Below is a small trained network, with its code and all its weights. Each question gives an input and a class and asks what happens when units are switched off, that is, made to give their printed mean instead of their output.

import numpy as np


def w(rows, s, z=0):
    codes = np.array(rows[::2]) - 128.0
    scale = np.full(codes.shape[1], s)
    scale[-1] = z or s
    return codes * scale


def f(y):
    return np.maximum(y, 0)


def log_softmax(a):
    a = a - a.max(-1, keepdims=True)
    return a - np.log(np.exp(a).sum(-1, keepdims=True))


def net(x, mask):
    res = np.array(x, float).reshape(1, 3) / 4 @ E
    y = f(res @ A[0][:, :-1].T + A[0][:, -1])
    res = res + np.where(mask, y, B[0][:, -1]) @ B[0][:, :-1]
    return log_softmax(res[-1] @ U[:, :-1].T + U[:, -1])


A, B = {}, {}
E = w([
[188,62,138,19,139,79,180,121,159,77],'x0',
[130,103,2,78,53,201,151,62,175,86],'x1',
[161,213,71,109,210,116,142,218,169,107],'x2',
],0.013)
A[0] = w([
[163,139,177,213,185,20,137,168,37,159,88],'N1',
[31,70,161,206,131,183,24,100,143,162,95],'N2',
[253,73,180,49,137,34,147,104,97,89,213],'N3',
[55,147,162,199,29,163,141,117,63,210,135],'N4',
[69,157,84,194,175,124,69,214,146,176,120],'N5',
[179,249,109,161,223,147,91,171,137,162,254],'N6',
[253,251,34,120,195,137,194,195,180,126,225],'N7',
[175,131,160,95,117,88,166,186,206,71,142],'N8',
[163,36,164,111,133,54,135,99,90,126,231],'N9',
[191,147,162,132,207,138,129,195,162,105,208],'N10',
[109,59,228,137,106,114,202,63,114,130,193],'N11',
],0.0078,0.0031)
B[0] = w([
[69,198,208,104,125,109,91,198,152,81,246],'N1',
[125,153,70,202,190,164,192,41,114,152,210],'N2',
[254,65,130,131,130,127,81,79,169,174,232],'N3',
[88,134,24,163,221,184,127,108,71,200,222],'N4',
[169,146,244,187,99,122,177,149,45,95,209],'N5',
[154,157,199,144,166,160,171,106,55,131,243],'N6',
[177,149,124,101,145,238,89,21,108,90,255],'N7',
[59,89,48,101,179,193,158,82,44,154,192],'N8',
[181,72,144,117,137,58,136,108,65,130,195],'N9',
[79,155,104,116,185,118,182,108,53,162,212],'N10',
[205,104,187,200,129,78,102,84,99,208,200],'N11',
],0.0088,0.016)
U = w([
[44,171,161,172,141,95,147,208,106,132,81],'0',
[194,53,134,124,60,77,91,130,168,114,189],'1',
[95,138,136,148,138,128,110,196,171,97,50],'2',
[63,147,136,98,87,108,75,197,165,123,53],'3',
[174,244,160,134,95,142,99,139,149,52,74],'4',
[95,148,31,108,118,167,111,89,161,67,252],'5',
[105,191,158,100,145,88,107,196,100,66,76],'6',
[150,158,135,162,196,160,125,97,88,173,145],'7',
],0.011,0.0036)

Each question gives the input, the list of numbers given to net, and the class t.
The units are the neurons (one row each of A and B). Each row of codes is followed by its name. A weight is (code - 128) times the scale printed after its matrix; where a second scale follows, it is the last column's (A, B and U).
mask holds one flag per neuron, in row order. A switched-off neuron (its flag False) gives its mean, the last column of its row in B, instead of its output. The means were averaged over made-up inputs and are rounded, as every weight is.
A unit's drop is (log p(t) with every unit on - log p(t) with that unit switched off) / (log p(t) with every unit on - log p(t) with every unit switched off).
The circuit of an input: a set's keep is (log p(t) with only the set's units on - log p(t) with every unit switched off) / (log p(t) with every unit on - log p(t) with every unit switched off). Starting from all 11 units, units are removed one at a time, each time the one whose removal leaves the highest keep (on an exact tie, the one counted first), for as long as the keep stays at least 0.8.
circuit, biggest first: the units of the circuit, biggest drop first
most important unit: the unit with the biggest drop
k most important neurons: the k neurons with the biggest drops, biggest first
drop of u: that unit's drop, to one decimal
input [-4,-6,7], class 4: circuit, biggest first	(N1, N4)
input [8,7,3], class 5: most important unit	N8
input [-4,-6,1], class 0: circuit, biggest first	(N1, N7)
input [-5,-4,6], class 4: circuit, biggest first	(N1, N4, N8)
input [3,1,-8], class 1: circuit, biggest first	(N6, N10, N7)
input [0,-7,0], class 0: circuit, biggest first	(N1, N7)
input [8,4,8], class 5: circuit, biggest first	(N11, N5)
input [-3,-8,-1], class 0: 2 most important neurons	(N1, N7)
input [-7,-7,3], class 0: 2 most important neurons	(N1, N3)
input [-6,-7,7], class 4: 2 most important neurons	(N1, N7)
input [0,-8,2], class 0: drop of N1	0.3
input [4,7,1], class 5: drop of N3	0.0
input [-2,-8,4], class 6: drop of N1	0.4
